Below is a small trained network, with its code and all its weights. Each question gives an input and a class and asks what happens when units are switched off, that is, made to give their printed mean instead of their output.

import numpy as np


def w(rows, s, z=0):
    codes = np.array(rows[::2]) - 128.0
    scale = np.full(codes.shape[1], s)
    scale[-1] = z or s
    return codes * scale


def f(y):
    return np.maximum(y, 0)


def log_softmax(a):
    a = a - a.max(-1, keepdims=True)
    return a - np.log(np.exp(a).sum(-1, keepdims=True))


def net(x, mask):
    res = np.array(x, float).reshape(1, 4) / 4 @ E
    y = f(res @ A[0][:, :-1].T + A[0][:, -1])
    res = res + np.where(mask, y, B[0][:, -1]) @ B[0][:, :-1]
    return log_softmax(res[-1] @ U[:, :-1].T + U[:, -1])


A, B = {}, {}
E = w([
[107,31,140,192,119,178,118,74,123,184,148,142],'x0',
[141,173,150,145,158,179,80,86,123,137,59,56],'x1',
[168,153,168,191,112,167,182,167,50,127,111,155],'x2',
[90,96,111,236,109,94,83,252,160,112,31,173],'x3',
],0.014)
A[0] = w([
[108,24,118,198,142,164,107,73,132,189,127,144,99],'neuron 0',
[120,119,127,88,93,127,169,128,119,128,203,167,99],'neuron 1',
[120,109,172,166,135,87,46,171,152,129,33,206,75],'neuron 2',
[78,94,104,174,72,70,65,235,151,147,38,162,3],'neuron 3',
[106,25,87,126,112,34,196,176,156,92,140,200,18],'neuron 4',
[51,25,168,179,69,181,119,120,154,207,112,162,68],'neuron 5',
[99,77,91,160,59,60,162,170,146,92,173,192,39],'neuron 6',
[59,91,38,99,164,51,29,85,205,122,121,140,22],'neuron 7',
[138,255,98,85,111,22,153,211,159,43,51,127,92],'neuron 8',
[129,154,139,183,176,174,20,103,153,133,4,56,26],'neuron 9',
[112,91,104,101,119,58,55,118,251,123,131,109,22],'neuron 10',
[202,159,204,203,86,177,206,186,67,94,94,207,10],'neuron 11',
],0.0092,0.0039)
B[0] = w([
[81,88,164,134,188,109,205,182,223,67,149,85,208],'neuron 0',
[158,198,126,91,85,189,173,121,179,103,107,146,171],'neuron 1',
[166,176,140,48,157,118,164,36,133,167,133,141,221],'neuron 2',
[133,158,202,46,151,111,162,47,140,185,160,142,254],'neuron 3',
[174,162,41,126,97,202,110,129,163,104,36,157,221],'neuron 4',
[107,36,136,124,186,49,194,171,144,88,61,53,219],'neuron 5',
[172,171,87,99,65,188,78,132,137,82,76,142,210],'neuron 6',
[144,75,156,193,94,111,70,163,57,185,176,177,207],'neuron 7',
[60,70,127,140,222,67,152,162,158,33,118,48,225],'neuron 8',
[166,215,38,119,58,248,95,165,123,99,73,143,200],'neuron 9',
[115,123,163,188,127,104,110,153,38,203,129,179,194],'neuron 10',
[117,80,143,185,79,77,72,161,77,175,203,254,208],'neuron 11',
],0.0097,0.022)
U = w([
[87,110,129,142,167,98,154,151,159,71,107,104,173],'0',
[156,151,151,68,138,144,149,4,142,158,160,142,217],'1',
[149,157,90,133,89,213,115,135,151,97,80,153,110],'2',
[118,113,139,194,109,99,100,148,83,171,145,177,6],'3',
],0.019,0.002)

Each question gives the input, the list of numbers given to net, and the class t.
The units are the neurons (one row each of A and B). Each row of codes is followed by its name. A weight is (code - 128) times the scale printed after its matrix; where a second scale follows, it is the last column's (A, B and U).
mask holds one flag per neuron, in row order. A switched-off neuron (its flag False) gives its mean, the last column of its row in B, instead of its output. The means were averaged over made-up inputs and are rounded, as every weight is.
A unit's drop is (log p(t) with every unit on - log p(t) with that unit switched off) / (log p(t) with every unit on - log p(t) with every unit switched off).
The circuit of an input: a set's keep is (log p(t) with only the set's units on - log p(t) with every unit switched off) / (log p(t) with every unit on - log p(t) with every unit switched off). Starting from all 12 units, units are removed one at a time, each time the one whose removal leaves the highest keep (on an exact tie, the one counted first), for as long as the keep stays at least 0.8.
circuit, biggest first: the units of the circuit, biggest drop first
most important unit: the unit with the biggest drop
top k neurons: the k neurons with the biggest drops, biggest first
drop of u: that unit's drop, to one decimal
input [8,4,6,1], class 0: top neuron -> [neuron 0]
input [-5,-7,3,4], class 2: top 2 neurons -> [neuron 4; neuron 6]
input [5,-1,-7,-6], class 3: circuit, biggest first -> [neuron 3; neuron 7]
input [-8,8,5,-6], class 0: top 2 neurons -> [neuron 8; neuron 4]
input [2,-8,-8,-4], class 2: top 4 neurons -> [neuron 1; neuron 4; neuron 11; neuron 6]
input [-4,-5,7,6], class 3: top 4 neurons -> [neuron 11; neuron 8; neuron 9; neuron 1]
input [-6,2,1,7], class 1: top 4 neurons -> [neuron 3; neuron 2; neuron 5; neuron 0]
input [-1,-8,-7,8], class 1: top 3 neurons -> [neuron 3; neuron 2; neuron 9]
input [7,8,-4,-5], class 2: top 2 neurons -> [neuron 9; neuron 8]
input [-6,-5,2,-5], class 0: top 2 neurons -> [neuron 3; neuron 8]
input [5,-5,1,7], class 1: top 3 neurons -> [neuron 3; neuron 2; neuron 8]
input [-4,6,7,2], class 3: top 2 neurons -> [neuron 11; neuron 4]
input [8,-7,-5,8], class 0: top 2 neurons -> [neuron 5; neuron 0]
input [-6,-3,-8,-6], class 3: most important unit -> neuron 7
input [4,2,8,1], class 3: drop of neuron 11 -> 4.0
input [3,-2,6,6], class 1: drop of neuron 7 -> 0.3
input [2,5,-3,7], class 1: drop of neuron 6 -> 0.0
